In the rows, zero is written as 128.
Each row of numbers belongs to one of the objects below and depends on some of the facts about them. Some rows are named. Which object is each other row?

Facts:
benol ζ:b β:e μ:352
brate ζ:b β:e ξ:tuno μ:51
broklufle ζ:d β:e μ:51
drosas ζ:a β:e μ:197
fabradom ζ:b β:e μ:715
fistose ζ:c β:e μ:715
flogir ζ:b β:f μ:51
flotrir β:e
gabrul ζ:a β:e μ:334
gadru ζ:b β:e μ:197
gekom ζ:b β:f ξ:tuno μ:352
gistem ζ:b β:f μ:334
gratizo ζ:d β:f ξ:brate μ:352
gregrur ζ:a β:f ξ:brate μ:352
grufum ζ:a β:f μ:51
kapanas ζ:a β:e ξ:drosas μ:51
klipar ζ:d β:e ξ:meloruk, gekom μ:715
lafir ζ:a β:f μ:715
lagil ζ:a β:e ξ:skogun μ:51
librifli ζ:b β:f μ:715
meloruk ζ:b β:f ξ:gekom μ:51
mitru ζ:a β:f μ:352
plibrim ζ:a β:e μ:715
plutratre ζ:a β:e μ:352
pomis ζ:a β:e ξ:tuno μ:197
ragrodrek ζ:c β:f μ:352
silak ζ:a β:e μ:51
skogun ζ:a β:e ξ:pomis, brate μ:51
stadral ζ:c β:f μ:334
tapi ζ:a β:f ξ:tuno μ:197
taplim ζ:a β:e ξ:tuno, drosas μ:352
tibi ζ:a β:f μ:197
tradil ζ:d β:f μ:51
trobu ζ:b β:f μ:352
trupem ζ:a β:e μ:197
tuno ζ:c β:f μ:334
tuvir ζ:a β:f μ:334
voplos ζ:c β:e μ:51
zisaskel ζ:c β:f μ:197

Some rows with their names:
grufum: [147 161 131 132 109 135 160 150 123 118 151 145 163 151 109 134 135 198
  88 141]
brate: [126 177 125 121 108 182 131 125 119 159 116 149 161 180  89 179 103 150
 110 151]
meloruk: [209 182  98 142 138 169 151 157 113 121 134 140 190 185 107 151 138 133
  90 151]
ragrodrek: [139 153 125 158 127 108 127 171 102 135 138 137 161 147  92 134 147 199
 121 106]
broklufle: [158 181 122 113 110 146 170 166  98 136 146 135 152 163  96 148 125 213
 101 134]
tapi: [149 177 118 173 124 149 122 119 119 153 142 118 169 197 128 122  80 149
 116 132]
voplos: [155 162 123 116 109 157 172 146 106 136 134 149 158 137 101 140 142 203
 110 125]
gadru: [143 171 145 118 135 144 140 151 100 130 141 130 151 190 110  85 127 190
 133 124]
lafir: [125 167 123 140  95 119 146 150  91 108 166 134 182 178 144 137 142 189
 117 113]
zisaskel: [155 162 124 143 107 138 141 145 108 138 131 109 153 171 107  81 131 199
 139 113]
mitru: [126 163 133 151 140 108 121 166 104 126 163 133 160 150 102 133 140 201
  99 128]
lagil: [113 189 129 127 102 171 131 122 126 168 141 143 167 147  99 171 109 166
 113 158]
trupem: [138 186 128 127 132 136 144 131 101 130 156 127 157 169 131  93 119 205
 127 133]
plutratre: [124 172 130 139 154 109 123 161 105 131 167 147 166 149 108 132 133 198
 116 126]
fabradom: [121 172 131 109 116 135 144 160  84 106 152 143 180 189 124 140 150 184
 136 106]
tradil: [158 170 122 131  96 142 164 167 101 133 136 134 147 172  96 140 132 207
  88 147]

Which object is each row?
A row may be one of the objects named above.
[129 161 132 130  92 123 138 165  89 107 148 137 172 208 122 133 156 176
 121 116] => librifli
[141 172 138 113 114 144 168 142 119 129 155 154 160 150 110 144 132 196
 100 146] => silak
[132 191 121 152 127 165 116 111 116 169 146 120 164 177 119 127  80 154
 125 131] => pomis
[141 151 123 158 129 107 119 173 100 136 143 126 159 152  97 132 150 202
 118 112] => ragrodrek
[151 125 127 133 136 149 166 115 106 132 136 160 164 179 129 167  73 197
  81 120] => kapanas
[149 162 137 126 108 145 155 161 116 119 136 145 153 176  93 130 146 186
  90 139] => flogir
[ 98 184 127 172 122 129  85 147 121 171 146 131 170 163  91 163 110 159
 118 145] => gregrur
[215 183 105 150 133 165 147 161 112 119 135 141 186 182 109 150 141 140
  90 151] => meloruk
[190 175 104 175 163 130 105 173  94 134 136 138 189 189 100 159 129 131
 104 134] => gekom
[129 162 124 119 106 132 155 155  77 125 152 135 172 167 136 140 145 190
 145  98] => fistose
[209 176  99 145 130 166 147 159 114 118 128 143 185 181 112 147 134 131
  90 152] => meloruk
[150 128 136 145 153 132 147 104  90 145 138 136 154 200 142 120  50 188
 115  99] => drosas
[112 177 125 180 128 131 167 143  96 116 143 137 161 171 122 123 145 203
 115 145] => tuvir
[133 153 121 143 127 162 156 152  65  91 170 130 139 152  99 133 122 188
 140 131] => flotrir
[129 167 121 177 115 132 171 143  89 121 120 127 155 167 110 123 161 207
 130 122] => stadral
[146 162 103 210 132 153 153 115  88 151 108 131 167 199 110 167 106 153
 125 123] => tuno
[111 189 128 163 142 140 173 134  91 119 146 143 165 168 119 133 144 203
 119 137] => gabrul
[135 163 134 125 157 123 120 174  90 123 148 149 160 167  86 136 149 193
 123 121] => benol
[185 207  82 143 119 149 148 167  79 129 161 123 210 188 138 161 127 146
 133 121] => klipar
[139 169 135 148 116 128 140 135 110 125 152 121 162 175 126  81 122 193
 117 132] => tibi
[132 185 119 154 129 163 113 109 115 171 145 122 165 180 123 129  78 150
 132 135] => pomis
[126 168 118 180 117 132 172 145  89 126 121 135 154 169 103 126 163 203
 124 118] => stadral
[149 175 116 165 119 148 121 118 117 157 141 114 173 191 128 120  84 149
 114 134] => tapi
[153 174 126 116 114 151 171 158  98 134 147 143 154 160 101 148 122 208
  99 137] => broklufle
[127 175 137 135 156 119 122 157  96 126 163 148 160 145 106 133 131 200
 112 123] => plutratre

